Below is a small trained network, with its code and all its weights. Each question gives an input and a class and asks what happens when units are switched off, that is, made to give their printed mean instead of their output.

import numpy as np


def w(rows, s, z=0):
    codes = np.array(rows[::2]) - 128.0
    scale = np.full(codes.shape[1], s)
    scale[-1] = z or s
    return codes * scale


def f(y):
    return y / 2 * (1 + np.tanh(0.7978845608 * (y + 0.044715 * y**3)))


def log_softmax(a):
    a = a - a.max(-1, keepdims=True)
    return a - np.log(np.exp(a).sum(-1, keepdims=True))


def net(x, mask):
    res = np.array(x, float).reshape(1, 5) / 4 @ E
    y = f(res @ A[0][:, :-1].T + A[0][:, -1])
    res = res + np.where(mask, y, B[0][:, -1]) @ B[0][:, :-1]
    return log_softmax(res[-1] @ U[:, :-1].T + U[:, -1])


A, B = {}, {}
E = w([
[129,31,100],'x0',
[86,79,63],'x1',
[207,253,53],'x2',
[73,206,167],'x3',
[42,114,49],'x4',
],0.0056)
A[0] = w([
[114,118,91,70],'n0',
[170,179,121,223],'n1',
[142,24,152,27],'n2',
[150,88,121,78],'n3',
[100,151,136,144],'n4',
[153,144,129,139],'n5',
[177,128,143,119],'n6',
[108,127,124,122],'n7',
[111,118,135,148],'n8',
[102,160,138,242],'n9',
[161,115,100,89],'n10',
[128,108,130,111],'n11',
[240,108,77,4],'n12',
[146,128,105,106],'n13',
[108,126,92,59],'n14',
[155,133,96,107],'n15',
[146,101,129,129],'n16',
[221,115,30,148],'n17',
[143,161,90,88],'n18',
[105,129,132,132],'n19',
[71,150,26,118],'n20',
[143,139,90,61],'n21',
[124,115,134,167],'n22',
[162,128,120,96],'n23',
[135,102,133,161],'n24',
[95,139,166,31],'n25',
[94,202,249,107],'n26',
[142,229,175,35],'n27',
[194,124,132,47],'n28',
[167,120,117,57],'n29',
[103,149,136,115],'n30',
[64,90,141,164],'n31',
[181,175,54,193],'n32',
[157,84,114,100],'n33',
[144,125,127,165],'n34',
[122,125,7,31],'n35',
[134,95,136,82],'n36',
[123,142,101,107],'n37',
],0.015,0.0038)
B[0] = w([
[130,123,109,131],'n0',
[109,173,155,233],'n1',
[217,152,68,219],'n2',
[173,157,121,143],'n3',
[104,130,101,147],'n4',
[119,146,142,149],'n5',
[134,162,156,156],'n6',
[125,121,115,131],'n7',
[136,125,110,143],'n8',
[82,150,81,195],'n9',
[139,138,142,137],'n10',
[147,140,121,132],'n11',
[185,137,229,190],'n12',
[127,125,137,131],'n13',
[122,121,114,127],'n14',
[123,116,147,143],'n15',
[154,146,124,144],'n16',
[148,49,227,245],'n17',
[144,126,165,156],'n18',
[124,122,113,135],'n19',
[61,36,134,213],'n20',
[137,98,163,131],'n21',
[138,128,117,148],'n22',
[140,132,162,134],'n23',
[152,144,113,154],'n24',
[132,106,127,127],'n25',
[105,248,73,253],'n26',
[15,141,114,224],'n27',
[155,144,182,149],'n28',
[148,131,160,127],'n29',
[115,127,110,135],'n30',
[173,114,58,212],'n31',
[119,92,211,255],'n32',
[176,158,119,156],'n33',
[128,137,127,146],'n34',
[112,2,137,194],'n35',
[161,136,130,136],'n36',
[117,108,134,133],'n37',
],0.033,0.0057)
U = w([
[127,25,32,127],'0',
[138,71,16,254],'1',
[98,23,172,155],'2',
[160,142,222,78],'3',
[79,202,176,102],'4',
[111,120,14,3],'5',
[255,78,47,172],'6',
],0.0073,0.0048)

Each question gives the input, the list of numbers given to net, and the class t.
The units are the neurons (one row each of A and B). Each row of codes is followed by its name. A weight is (code - 128) times the scale printed after its matrix; where a second scale follows, it is the last column's (A, B and U).
mask holds one flag per neuron, in row order. A switched-off neuron (its flag False) gives its mean, the last column of its row in B, instead of its output. The means were averaged over made-up inputs and are rounded, as every weight is.
A unit's drop is (log p(t) with every unit on - log p(t) with that unit switched off) / (log p(t) with every unit on - log p(t) with every unit switched off).
The circuit of an input: a set's keep is (log p(t) with only the set's units on - log p(t) with every unit switched off) / (log p(t) with every unit on - log p(t) with every unit switched off). Starting from the 12 units with the biggest drops (on a tie, the unit counted first), units are removed one at a time, each time the one whose removal leaves the highest keep (on an exact tie, the one counted first), for as long as the keep stays at least 0.8.
units of the circuit, in order: the units of the circuit, biggest drop first
k most important neurons: the k neurons with the biggest drops, biggest first
drop when u is switched off: that unit's drop, to one decimal
input [2,-1,-3,-4,5], class 6: units of the circuit, in order : n27; n2
input [1,-3,7,3,-8], class 4: units of the circuit, in order : n27
input [5,-8,0,1,5], class 5: 4 most important neurons : n17; n35; n32; n12
input [-4,-4,-3,-2,4], class 5: units of the circuit, in order : n17; n32
input [5,0,-2,8,5], class 0: 2 most important neurons : n26; n20
input [3,-6,0,-7,3], class 3: 3 most important neurons : n31; n17; n12
input [2,-8,-2,0,8], class 5: 2 most important neurons : n17; n35
input [3,-7,-3,-2,-7], class 4: 3 most important neurons : n31; n26; n17
input [-5,6,-3,-2,-5], class 1: 2 most important neurons : n12; n17
input [-1,1,-2,7,-7], class 4: drop when n31 is switched off : 0.1
input [6,-4,-3,6,6], class 0: drop when n26 is switched off : 0.4
input [-3,-3,0,-6,1], class 3: drop when n26 is switched off : 0.2
input [7,3,1,1,1], class 0: 2 most important neurons : n32; n12
input [-4,8,1,5,6], class 0: drop when n31 is switched off : 0.1
input [-8,7,-6,7,3], class 1: units of the circuit, in order : n31
